Below are the code and all the weights of a small trained network. Each question names an input and a class and asks about switching units off, where a switched-off unit gives its printed mean instead of its output.

import numpy as np


def w(rows, s, z=0):
    codes = np.array(rows[::2]) - 128.0
    scale = np.full(codes.shape[1], s)
    scale[-1] = z or s
    return codes * scale


def f(y):
    return np.maximum(y, 0)


def log_softmax(a):
    a = a - a.max(-1, keepdims=True)
    return a - np.log(np.exp(a).sum(-1, keepdims=True))


def net(x, mask):
    res = np.array(x, float).reshape(1, 8) / 4 @ E
    y = f(res @ A[0][:, :-1].T + A[0][:, -1])
    res = res + np.where(mask, y, B[0][:, -1]) @ B[0][:, :-1]
    return log_softmax(res[-1] @ U[:, :-1].T + U[:, -1])


A, B = {}, {}
E = w([
[134,85,115,175,132,110,96],'x0',
[135,165,61,66,177,146,98],'x1',
[95,181,94,115,140,140,112],'x2',
[94,164,93,169,1,71,123],'x3',
[108,178,172,141,122,55,135],'x4',
[87,136,77,125,135,115,196],'x5',
[67,66,163,79,58,118,131],'x6',
[64,118,91,167,163,159,80],'x7',
],0.0083)
A[0] = w([
[117,133,172,130,80,104,167,245],'N1',
[175,169,93,114,197,139,113,120],'N2',
[96,156,95,11,86,126,130,83],'N3',
[123,137,63,71,155,211,68,192],'N4',
[56,44,150,137,111,114,167,143],'N5',
[145,147,107,123,157,151,210,171],'N6',
[133,163,126,190,56,173,100,219],'N7',
[152,156,140,181,142,96,1,254],'N8',
[85,73,138,183,62,93,146,190],'N9',
[169,72,192,135,129,184,124,97],'N10',
],0.0096,0.0029)
B[0] = w([
[153,176,115,73,108,190,149,223],'N1',
[51,128,118,171,136,132,152,224],'N2',
[170,81,163,124,159,92,60,216],'N3',
[107,101,182,228,167,20,134,253],'N4',
[141,201,1,142,118,145,202,212],'N5',
[57,144,100,107,73,139,212,199],'N6',
[81,106,114,117,142,59,207,213],'N7',
[78,98,137,209,117,67,141,226],'N8',
[103,192,118,175,94,152,210,241],'N9',
[200,112,183,84,197,180,94,197],'N10',
],0.0092,0.0072)
U = w([
[244,162,173,2,153,156,74,32],'0',
[164,60,180,157,177,73,64,17],'1',
[111,196,108,119,105,96,236,254],'2',
],0.0078,0.00083)

Each question gives the input, the list of numbers given to net, and the class t.
The units are the neurons (one row each of A and B). Each row of codes is followed by its name. A weight is (code - 128) times the scale printed after its matrix; where a second scale follows, it is the last column's (A, B and U).
mask holds one flag per neuron, in row order. A switched-off neuron (its flag False) gives its mean, the last column of its row in B, instead of its output. The means were averaged over made-up inputs and are rounded, as every weight is.
A unit's drop is (log p(t) with every unit on - log p(t) with that unit switched off) / (log p(t) with every unit on - log p(t) with every unit switched off).
The circuit of an input: a set's keep is (log p(t) with only the set's units on - log p(t) with every unit switched off) / (log p(t) with every unit on - log p(t) with every unit switched off). Starting from all 10 units, units are removed one at a time, each time the one whose removal leaves the highest keep (on an exact tie, the one counted first), for as long as the keep stays at least 0.8.
circuit, biggest first: the units of the circuit, biggest drop first
unit that matters most: the unit with the biggest drop
top k neurons: the k neurons with the biggest drops, biggest first
drop when u is switched off: that unit's drop, to one decimal
input [-2,3,4,4,-4,-1,-3,-1], class 1: circuit, biggest first -> (N9; N5; N4)
input [8,6,0,-2,-6,3,-4,8], class 1: unit that matters most -> N4
input [3,3,8,5,2,-8,4,6], class 1: circuit, biggest first -> (N5; N6)
input [-4,4,-8,4,-6,-2,-7,-8], class 0: top 2 neurons -> (N9; N8)
input [4,-8,4,-4,0,-6,2,-3], class 0: circuit, biggest first -> (N10; N4)
input [5,-4,5,-4,5,1,-5,1], class 1: top 3 neurons -> (N9; N5; N1)
input [2,5,7,-8,-4,0,-6,3], class 1: top 3 neurons -> (N4; N9; N5)
input [3,8,7,-8,1,7,-1,6], class 1: top 3 neurons -> (N4; N9; N5)
input [1,6,-5,0,-5,0,-2,0], class 1: drop when N3 is switched off -> -0.1
input [8,-8,-7,-6,-7,-6,5,-3], class 0: drop when N10 is switched off -> 0.6
input [-2,7,-5,7,-2,-5,0,3], class 1: drop when N5 is switched off -> 0.2
